Below is a small trained network, with its code and all its weights. Each question gives an input and a target symbol and asks what happens when units are switched off, that is, made to give their printed mean instead of their output.

import numpy as np


def w(rows, s, z=0):
    codes = np.array(rows[::2]) - 128.0
    scale = np.full(codes.shape[1], s)
    scale[-1] = z or s
    return codes * scale


def f(y):
    return np.maximum(y, 0)


def softmax(a):
    e = np.exp(a - a.max(-1, keepdims=True))
    return e / e.sum(-1, keepdims=True)


def log_softmax(a):
    a = a - a.max(-1, keepdims=True)
    return a - np.log(np.exp(a).sum(-1, keepdims=True))


def net(x, mask):
    ids = ['ΠΣαθμξ'.index(c) for c in x.split()]
    T = len(ids)
    res = E[ids] + P[:T]
    r = res
    for j in range(2):
        rows = slice(2 * j, 2 * j + 2)
        q, k, v = (r @ M[0][rows].T for M in (Q, K, V))
        z = softmax(np.where(np.tri(T) > 0, q @ k.T / 2**0.5, -1e9)) @ v
        o = O[0][rows]
        res = res + np.where(mask[j], z, o[:, -1]) @ o[:, :-1]
    y = f(res @ A[0][:, :-1].T + A[0][:, -1])
    res = res + np.where(mask[2:14], y, B[0][:, -1]) @ B[0][:, :-1]
    return log_softmax(res[-1] @ U[:, :-1].T + U[:, -1])


Q, K, V, O, A, B = {}, {}, {}, {}, {}, {}
E = w([
[149,92,157,148,85,109,111],'Π',
[71,136,130,186,146,30,120],'Σ',
[79,166,66,73,124,82,142],'α',
[94,49,31,98,79,107,95],'θ',
[169,10,165,157,128,200,111],'μ',
[80,110,93,6,180,156,140],'ξ',
],0.018)
P = w([
[42,143,136,153,61,140,6],'0',
[97,148,146,102,55,157,85],'1',
[61,141,223,55,93,153,178],'2',
[142,110,179,87,48,149,102],'3',
[200,171,123,121,102,147,140],'4',
[190,119,122,82,105,136,217],'5',
],0.011)
Q[0] = w([
[254,125,62,172,211,70,207],'head 0',
[124,42,175,58,70,92,245],'head 0',
[122,148,179,154,249,192,71],'head 1',
[19,114,212,133,90,66,25],'head 1',
],0.0062)
K[0] = w([
[172,157,135,88,115,131,254],'head 0',
[38,80,200,94,224,128,150],'head 0',
[83,153,117,198,119,69,135],'head 1',
[92,116,134,90,150,181,24],'head 1',
],0.0085)
V[0] = w([
[66,132,146,225,189,79,122],'head 0',
[118,229,135,113,156,90,153],'head 0',
[206,174,184,229,69,104,147],'head 1',
[107,103,69,167,67,2,124],'head 1',
],0.0093)
O[0] = w([
[210,1,48,107,222,118,95,138],'head 0',
[124,205,220,54,138,53,16,75],'head 0',
[30,2,148,197,145,82,94,11],'head 1',
[225,102,173,111,90,40,198,235],'head 1',
],0.0071,0.012)
A[0] = w([
[146,98,109,128,212,97,144,147],'neuron 0',
[1,178,107,169,94,99,125,251],'neuron 1',
[187,112,102,133,176,114,197,196],'neuron 2',
[100,156,107,49,130,57,149,192],'neuron 3',
[129,147,163,77,133,87,62,113],'neuron 4',
[116,148,60,151,109,159,121,90],'neuron 5',
[183,55,89,141,120,87,117,48],'neuron 6',
[79,70,184,211,101,95,115,119],'neuron 7',
[174,123,87,125,161,57,109,132],'neuron 8',
[195,98,192,167,128,180,149,147],'neuron 9',
[108,152,109,138,194,90,2,147],'neuron 10',
[130,128,229,126,165,128,59,201],'neuron 11',
],0.0087,0.0032)
B[0] = w([
[183,160,92,136,202,137,159,160],'neuron 0',
[172,99,74,215,158,173,136,148],'neuron 1',
[116,111,137,111,123,73,95,239],'neuron 2',
[136,46,155,141,70,153,85,249],'neuron 3',
[116,79,125,219,134,130,75,159],'neuron 4',
[159,140,175,42,97,143,120,168],'neuron 5',
[113,171,140,68,134,120,142,226],'neuron 6',
[61,254,132,128,185,81,129,151],'neuron 7',
[155,154,97,130,133,217,124,200],'neuron 8',
[114,144,53,152,164,100,118,171],'neuron 9',
[204,158,157,126,140,172,156,143],'neuron 10',
[176,76,124,109,104,224,67,138],'neuron 11',
],0.0083,0.011)
U = w([
[18,113,70,128,110,34,103,252],'Π',
[135,105,54,107,173,97,99,68],'Σ',
[124,15,151,236,49,121,22,167],'α',
[148,85,97,147,47,42,217,65],'θ',
[132,29,43,249,126,210,207,182],'μ',
[156,142,188,154,125,255,175,111],'ξ',
],0.0053,0.002)

Each question gives the input, a string of symbols that net reads in full, and the target symbol t.
The units are the heads (2 rows each of Q, K, V and O) and the neurons (one row each of A and B). Each row of codes is followed by its name. A weight is (code - 128) times the scale printed after its matrix; where a second scale follows, it is the last column's (O, A, B and U).
mask holds one flag per unit, heads first, then neurons. A switched-off unit (its flag False) gives its mean, the last column of its rows in O or B, instead of its output. The means were averaged over made-up inputs and are rounded, as every weight is.
A unit's drop is (log p(t) with every unit on - log p(t) with that unit switched off) / (log p(t) with every unit on - log p(t) with every unit switched off).
The circuit of an input: a set's keep is (log p(t) with only the set's units on - log p(t) with every unit switched off) / (log p(t) with every unit on - log p(t) with every unit switched off). Starting from the 12 units with the biggest drops (on a tie, the unit counted first), units are removed one at a time, each time the one whose removal leaves the highest keep (on an exact tie, the one counted first), for as long as the keep stays at least 0.8.
units of the circuit, in order: the units of the circuit, biggest drop first
top k neurons: the k neurons with the biggest drops, biggest first
heads that matter: for each layer, one digit per head in row order, 1 if its drop is at least 0.15 and else 0, layers parted by /
input ξ ξ Σ, target ξ: units of the circuit, in order => [head 1]
input α α α Σ α θ, target α: units of the circuit, in order => [head 0; neuron 3; neuron 4]
input θ α θ μ, target μ: units of the circuit, in order => [head 0; neuron 9]
input θ θ Π Σ μ Π, target Π: units of the circuit, in order => [head 1; neuron 7; neuron 3; neuron 8]
input Σ α Σ Σ α Π, target Σ: units of the circuit, in order => [head 0; neuron 9]
input Π θ μ θ Σ, target μ: units of the circuit, in order => [head 1; neuron 1; head 0]
input ξ θ θ, target ξ: units of the circuit, in order => [head 1; head 0]
input Σ θ Σ θ θ Σ, target Σ: heads that matter => 10
input α Σ ξ, target α: heads that matter => 10
input α Σ Π, target α: heads that matter => 10
input Σ θ Π, target Σ: heads that matter => 10
input Σ α θ θ, target Σ: units of the circuit, in order => [head 0; neuron 6]
input θ Σ α Π μ θ, target α: units of the circuit, in order => [head 0; head 1]
input μ α Π, target μ: units of the circuit, in order => [head 0; head 1]
input α θ Σ, target α: units of the circuit, in order => [head 0; neuron 3; neuron 4; neuron 6]
input α Π Π, target α: top 2 neurons => [neuron 11; neuron 6]
input θ Σ μ, target θ: heads that matter => 01
input Σ μ Σ, target μ: heads that matter => 01
input ξ Σ θ α, target ξ: heads that matter => 01
input Σ α α, target Σ: heads that matter => 10
input θ ξ Π θ, target ξ: top 2 neurons => [neuron 5; neuron 2]
input μ θ μ, target μ: top 2 neurons => [neuron 9; neuron 6]
